122; 320; 117; 148; 113; 356; 304; 177; 307; 198; 388; 144; 223; 261; 157; 152; 304; 184; 335; 209; 232; 134; 190; 405; 260; 347; 594; 271; 90; 437; 223; 190; 259; 255; 144; 315; 108; 185; 96; 96; 76; 224; 176; 414; 240; 532; 540; 370; 209; 351; 195; 357; 205; 373; 233; 861 -> q760
202; 200; 211; 134; 211; 673; 161; 237; 134; 46; 321; 299; 294; 492; 168; 291; 420; 207; 324; 302; 102; 160; 381; 268; 99; 275; 642; 335; 340; 560; 139; 298; 193; 44; 267; 556; 194; 231; 237; 194; 180; 199; 212; 133; 147; 242; 346; 315; 335; 293; 371; 207; 211; 173; 105; 395 -> q639
253; 473; 390; 423; 267; 171; 334; 334; 441; 118; 160; 57; 123; 148; 142; 212; 120; 433; 151; 430; 303; 127; 434; 130; 183; 393; 225; 287; 215; 406; 182; 120; 313; 674; 157; 107; 257; 261; 133; 186; 252; 349; 193; 421; 255; 277; 498; 163; 154; 340; 166; 130; 232; 245; 400; 270 -> q132
146; 438; 215; 384; 127; 182; 163; 183; 59; 129; 63; 239; 159; 78; 259; 83; 178; 289; 528; 252; 427; 456; 140; 190; 336; 125; 140; 307; 254; 122; 299; 113; 111; 498; 282; 216; 213; 191; 560; 160; 254; 231; 369; 330; 192; 350; 296; 88; 491; 293; 208; 42; 286; 285; 198; 315 -> q898
152; 315; 297; 420; 160; 309; 99; 264; 283; 379; 101; 375; 342; 119; 321; 518; 373; 515; 581; 359; 245; 235; 84; 127; 165; 267; 167; 316; 461; 152; 268; 373; 295; 144; 206; 181; 159; 481; 204; 321; 239; 212; 132; 103; 154; 314; 252; 181; 162; 186; 165; 96; 146; 303; 177; 513 -> q934
313; 120; 186; 232; 441; 473; 433; 423; 183; 267; 334; 406; 148; 498; 130; 163; 287; 393; 270; 430; 253; 255; 120; 142; 157; 133; 215; 349; 160; 245; 107; 674; 434; 171; 225; 128; 390; 212; 123; 252; 118; 277; 257; 303; 421; 261; 154; 400; 182; 130; 340; 57; 151; 193; 166; 334 -> q913
147; 123; 245; 167; 175; 795; 160; 299; 166; 396; 196; 206; 132; 450; 206; 248; 160; 163; 198; 218; 140; 129; 238; 308; 342; 344; 640; 449; 235; 206; 401; 197; 172; 377; 212; 264; 254; 368; 214; 179; 425; 400; 420; 166; 137; 201; 210; 332; 106; 409; 222; 197; 90; 125; 583; 167 -> q973
141; 241; 111; 176; 238; 404; 400; 300; 156; 420; 604; 168; 501; 435; 139; 240; 266; 192; 288; 351; 279; 292; 270; 264; 184; 276; 96; 148; 213; 292; 116; 257; 124; 203; 266; 152; 395; 333; 177; 307; 271; 684; 238; 335; 282; 291; 296; 328; 442; 78; 125; 733; 155; 333; 300; 200 -> q107
140; 131; 131; 95; 140; 129; 338; 119; 253; 372; 371; 239; 319; 173; 453; 245; 219; 386; 372; 444; 161; 627; 341; 192; 241; 213; 308; 274; 126; 143; 608; 610; 148; 235; 154; 181; 228; 166; 335; 101; 431; 229; 172; 123; 669; 139; 238; 174; 312; 448; 80; 361; 215; 249; 420; 187 -> q109
then: 129; 238; 308; 342; 344; 640; 449; 235; 206; 401
197
len: 140; 131; 131; 95; 140; 129
6
order: 277; 498; 163; 154; 340; 166; 130; 232; 245; 400; 270; 253; 473; 390; 423; 267; 171; 334; 334; 441; 118; 160; 57; 123; 148; 142; 212; 120; 433; 151; 430; 303; 127; 434; 130; 183; 393; 225; 287; 215; 406; 182; 120; 313; 674; 157; 107; 257; 261; 133; 186; 252; 349; 193; 421; 255
q132

363; 374; -136; 203; 544; 18; -202; 588; 23; -150; -414; -114; 405 : q9
-371; 61; 651; -30; 10; 224; 537; -521; -488; 104; -63; -143; 208 : q78
198; 179; -481; -430; 132; 322; 435; 197; 195; 157; -750; -86; 172 : q732
-43; 24; 36; 113; -235; 376; -264; -677; -356; -46; 404; 305; -27 : q33
-150; -414; 363; -114; 544; 405; 18; -201; 203; 23; -136; 374; 588 : q992
22; -17; -35; 119; -211; 344; -300; -631; -219; -108; 454; 376; -89 : q272
-100; -42; 26; -466; 108; 219; 941; -132; 233; 126; -564; -95; 23 : q875
-118; -54; 81; -453; 107; 211; 960; -156; 222; 114; -544; -104; 29 : q644
356; 269; 71; 358; 629; -114; -217; 553; 147; -322; -152; -17; 309 : q92
294; -89; 71; 334; 352; -83; -182; -1; 425; -490; 432; 383; -147 : q787
425; -148; 383; 352; 432; -89; 71; 294; -490; -1; -83; 334; -182 : q842
len: 425; -148; 383; 352
4
order: 383; -147; 294; -89; 71; 334; 352; -83; -182; -1; 425; -490; 432
q787
order: -150; 405; 203; 588; -414; 23; -136; -202; 544; -114; 363; 374; 18
q9

-686; 935; -115; 5; 359; 2; -107; 293; 0; -198; -302; 94; 27; -718; -374; -184  q305
28; -718; 359; 2; -106; 293; 0; -198; -302; 94; 274; -225; 243; -403; -364; -549  q629
-686; 935; -115; 5; 359; 2; -107; 293; 0; -198; -302; 94; -520; -202; -55; -254  q977
find: -686; 935; -115; 5; 359; 2; -107; 293; 0; -198; -302; 94; -520; -202; -55; -254
q977
order: 293; 2; -302; 94; 359; -254; 935; -55; -115; -198; -686; 0; 5; -520; -107; -202
q977
then: 27; -718
-374
len: -686; 935; -115; 5; 359; 2; -107; 293; 0
9
order: -198; -302; 94; 27; -718; -374; -184; -686; 935; -115; 5; 359; 2; -107; 293; 0
q305
order: -549; -364; -403; 243; -225; 274; 94; -302; -198; 0; 293; -106; 2; 359; -718; 28
q629

